Below is a small trained network, with its code and all its weights. Each question gives an input and a class and asks what happens when units are switched off, that is, made to give their printed mean instead of their output.

import numpy as np


def w(rows, s, z=0):
    codes = np.array(rows[::2]) - 128.0
    scale = np.full(codes.shape[1], s)
    scale[-1] = z or s
    return codes * scale


def f(y):
    return np.maximum(y, 0)


def log_softmax(a):
    a = a - a.max(-1, keepdims=True)
    return a - np.log(np.exp(a).sum(-1, keepdims=True))


def net(x, mask):
    res = np.array(x, float).reshape(1, 4) / 4 @ E
    y = f(res @ A[0][:, :-1].T + A[0][:, -1])
    res = res + np.where(mask, y, B[0][:, -1]) @ B[0][:, :-1]
    return log_softmax(res[-1] @ U[:, :-1].T + U[:, -1])


A, B = {}, {}
E = w([
[105,134,83,36,106,41,119,246,137,180,87,187],'x0',
[172,151,89,108,120,171,227,101,207,82,112,189],'x1',
[135,146,124,123,116,118,112,115,140,143,148,127],'x2',
[210,19,101,123,105,112,142,113,124,177,96,98],'x3',
],0.013)
A[0] = w([
[98,223,188,136,135,71,61,175,64,85,122,142,132],'neuron 0',
[115,158,217,222,151,194,104,59,75,86,163,72,79],'neuron 1',
[120,124,33,52,77,58,157,187,133,155,82,177,2],'neuron 2',
[99,47,212,202,136,78,39,149,19,193,169,18,107],'neuron 3',
[68,194,196,148,177,103,90,174,78,119,161,129,108],'neuron 4',
[88,234,120,75,116,140,165,163,151,123,110,224,35],'neuron 5',
[238,121,163,207,110,173,203,82,153,95,132,93,112],'neuron 6',
[33,254,167,141,149,164,134,119,178,58,160,166,92],'neuron 7',
[76,125,142,66,117,43,64,185,56,185,74,97,105],'neuron 8',
],0.0084,0.015)
B[0] = w([
[41,93,150,158,114,145,138,79,146,137,151,88,208],'neuron 0',
[193,187,153,151,63,98,161,255,142,181,69,197,226],'neuron 1',
[193,153,116,77,170,127,63,84,60,19,27,172,189],'neuron 2',
[205,200,95,74,153,74,114,114,109,66,43,230,250],'neuron 3',
[106,77,98,120,125,148,178,133,168,143,201,19,197],'neuron 4',
[149,92,189,238,78,105,167,182,129,194,226,83,172],'neuron 5',
[85,41,114,127,177,195,102,52,133,131,160,73,211],'neuron 6',
[193,222,85,56,152,72,75,108,93,130,14,199,212],'neuron 7',
[32,126,167,218,98,140,181,147,187,181,220,116,223],'neuron 8',
],0.0087,0.018)
U = w([
[124,155,131,139,101,95,129,227,114,174,119,136,233],'0',
[137,163,116,90,179,125,109,89,96,107,71,141,155],'1',
[42,95,137,175,137,179,128,110,121,163,212,10,2],'2',
],0.011,0.0044)

Each question gives the input, the list of numbers given to net, and the class t.
The units are the neurons (one row each of A and B). Each row of codes is followed by its name. A weight is (code - 128) times the scale printed after its matrix; where a second scale follows, it is the last column's (A, B and U).
mask holds one flag per neuron, in row order. A switched-off neuron (its flag False) gives its mean, the last column of its row in B, instead of its output. The means were averaged over made-up inputs and are rounded, as every weight is.
A unit's drop is (log p(t) with every unit on - log p(t) with that unit switched off) / (log p(t) with every unit on - log p(t) with every unit switched off).
most important unit: the unit with the biggest drop
top k neurons: the k neurons with the biggest drops, biggest first
drop when u is switched off: that unit's drop, to one decimal
input [-8,-4,8,-4], class 0: most important unit -> neuron 1
input [1,-6,-8,-8], class 2: top 3 neurons -> (neuron 4; neuron 0; neuron 8)
input [2,2,8,4], class 1: top 2 neurons -> (neuron 1; neuron 8)
input [5,6,-2,3], class 1: top 3 neurons -> (neuron 2; neuron 1; neuron 8)
input [-7,-6,8,-5], class 0: top 2 neurons -> (neuron 1; neuron 2)
input [-8,-8,-1,1], class 1: top 3 neurons -> (neuron 3; neuron 8; neuron 5)
input [-5,0,2,-6], class 0: top 4 neurons -> (neuron 1; neuron 3; neuron 2; neuron 4)
input [-8,-6,6,3], class 1: top 4 neurons -> (neuron 3; neuron 8; neuron 6; neuron 5)
input [-8,-6,-1,3], class 1: top 2 neurons -> (neuron 3; neuron 8)
input [0,6,7,4], class 2: top 2 neurons -> (neuron 3; neuron 7)
input [-4,-3,3,-5], class 0: top 4 neurons -> (neuron 1; neuron 2; neuron 6; neuron 4)
input [-8,-7,-7,0], class 0: top 2 neurons -> (neuron 1; neuron 2)
input [-3,0,-5,-3], class 0: top 3 neurons -> (neuron 3; neuron 2; neuron 1)
input [5,2,-1,1], class 1: most important unit -> neuron 2
input [-4,0,-2,-7], class 0: top 2 neurons -> (neuron 1; neuron 3)
input [-6,6,-6,5], class 2: top 2 neurons -> (neuron 6; neuron 3)
input [-8,-4,-7,7], class 1: drop when neuron 6 is switched off -> 0.1
input [7,0,-5,-1], class 2: drop when neuron 5 is switched off -> 0.1
input [-5,0,8,-6], class 0: drop when neuron 8 is switched off -> -0.1
input [7,-6,6,-1], class 2: most important unit -> neuron 8
input [6,8,-2,4], class 1: drop when neuron 2 is switched off -> 2.7
